Below is a small trained network, with its code and all its weights. Each question gives an input and a class and asks what happens when units are switched off, that is, made to give their printed mean instead of their output.

import numpy as np


def w(rows, s, z=0):
    codes = np.array(rows[::2]) - 128.0
    scale = np.full(codes.shape[1], s)
    scale[-1] = z or s
    return codes * scale


def f(y):
    return y / 2 * (1 + np.tanh(0.7978845608 * (y + 0.044715 * y**3)))


def log_softmax(a):
    a = a - a.max(-1, keepdims=True)
    return a - np.log(np.exp(a).sum(-1, keepdims=True))


def net(x, mask):
    res = np.array(x, float).reshape(1, 4) / 4 @ E
    y = f(res @ A[0][:, :-1].T + A[0][:, -1])
    res = res + np.where(mask, y, B[0][:, -1]) @ B[0][:, :-1]
    return log_softmax(res[-1] @ U[:, :-1].T + U[:, -1])


A, B = {}, {}
E = w([
[130,128,130,129,128,129],'x0',
[172,113,145,82,140,23],'x1',
[175,140,51,144,213,136],'x2',
[127,255,135,75,125,139],'x3',
],0.015)
A[0] = w([
[114,118,98,213,138,215,226],'N1',
[185,151,183,60,110,2,163],'N2',
[100,108,51,171,129,197,169],'N3',
[188,64,52,174,183,126,117],'N4',
[187,229,79,104,184,147,57],'N5',
[75,224,202,54,61,110,117],'N6',
[105,121,83,210,129,226,254],'N7',
[120,82,45,206,195,142,137],'N8',
[61,2,217,174,31,107,245],'N9',
[164,190,98,148,181,138,122],'N10',
[49,186,126,123,63,221,236],'N11',
[207,80,88,133,167,36,140],'N12',
[40,200,168,139,87,206,193],'N13',
[164,193,81,75,182,151,103],'N14',
[150,156,198,32,96,52,156],'N15',
[173,33,144,103,179,64,128],'N16',
[214,70,115,116,175,36,188],'N17',
[176,210,66,85,185,152,64],'N18',
[133,90,69,205,132,188,182],'N19',
],0.0071,0.0039)
B[0] = w([
[89,104,55,198,94,124,215],'N1',
[185,123,101,131,28,14,230],'N2',
[105,136,58,190,90,124,194],'N3',
[235,225,106,183,151,91,209],'N4',
[30,28,162,61,124,109,200],'N5',
[190,197,95,209,49,159,226],'N6',
[99,120,67,202,122,133,230],'N7',
[166,157,68,193,104,80,209],'N8',
[10,27,147,53,173,114,250],'N9',
[89,86,111,102,111,81,177],'N10',
[93,150,162,228,200,229,239],'N11',
[177,186,197,97,161,79,217],'N12',
[113,153,157,200,181,202,230],'N13',
[64,29,136,101,113,105,188],'N14',
[151,141,87,139,3,86,212],'N15',
[175,145,186,78,157,93,204],'N16',
[206,171,198,76,147,74,230],'N17',
[45,27,152,73,138,124,196],'N18',
[132,120,37,196,111,77,201],'N19',
],0.007,0.011)
U = w([
[17,20,101,132,195,169,212],'0',
[183,197,23,186,33,92,186],'1',
[108,54,191,3,110,77,107],'2',
[226,247,154,125,243,106,3],'3',
[127,255,202,169,138,226,74],'4',
],0.0073,0.002)

Each question gives the input, the list of numbers given to net, and the class t.
The units are the neurons (one row each of A and B). Each row of codes is followed by its name. A weight is (code - 128) times the scale printed after its matrix; where a second scale follows, it is the last column's (A, B and U).
mask holds one flag per neuron, in row order. A switched-off neuron (its flag False) gives its mean, the last column of its row in B, instead of its output. The means were averaged over made-up inputs and are rounded, as every weight is.
A unit's drop is (log p(t) with every unit on - log p(t) with that unit switched off) / (log p(t) with every unit on - log p(t) with every unit switched off).
The circuit of an input: a set's keep is (log p(t) with only the set's units on - log p(t) with every unit switched off) / (log p(t) with every unit on - log p(t) with every unit switched off). Starting from the 12 units with the biggest drops (on a tie, the unit counted first), units are removed one at a time, each time the one whose removal leaves the highest keep (on an exact tie, the one counted first), for as long as the keep stays at least 0.8.
units of the circuit, in order: the units of the circuit, biggest drop first
k most important neurons: the k neurons with the biggest drops, biggest first
drop of u: that unit's drop, to one decimal
input [2,-2,-7,0], class 0: units of the circuit, in order => N9
input [8,-6,3,1], class 0: 2 most important neurons => N6, N2
input [-4,0,-5,4], class 4: units of the circuit, in order => N11, N13
input [7,1,0,-7], class 2: 2 most important neurons => N9, N11
input [-6,5,5,0], class 3: 4 most important neurons => N9, N4, N12, N17
input [0,8,-5,1], class 1: 3 most important neurons => N15, N6, N2
input [-8,6,1,6], class 2: 2 most important neurons => N5, N18
input [0,5,1,-1], class 3: 3 most important neurons => N9, N5, N18
input [-2,3,8,0], class 3: 2 most important neurons => N4, N9
input [4,-2,1,-8], class 1: 2 most important neurons => N4, N8
input [-2,8,1,-6], class 3: 2 most important neurons => N4, N12
input [1,7,2,-8], class 3: drop of N4 => 0.2
input [2,-4,7,1], class 0: drop of N2 => 0.4
input [-7,4,6,0], class 3: units of the circuit, in order => N12
input [6,1,-3,0], class 2: drop of N19 => 0.2
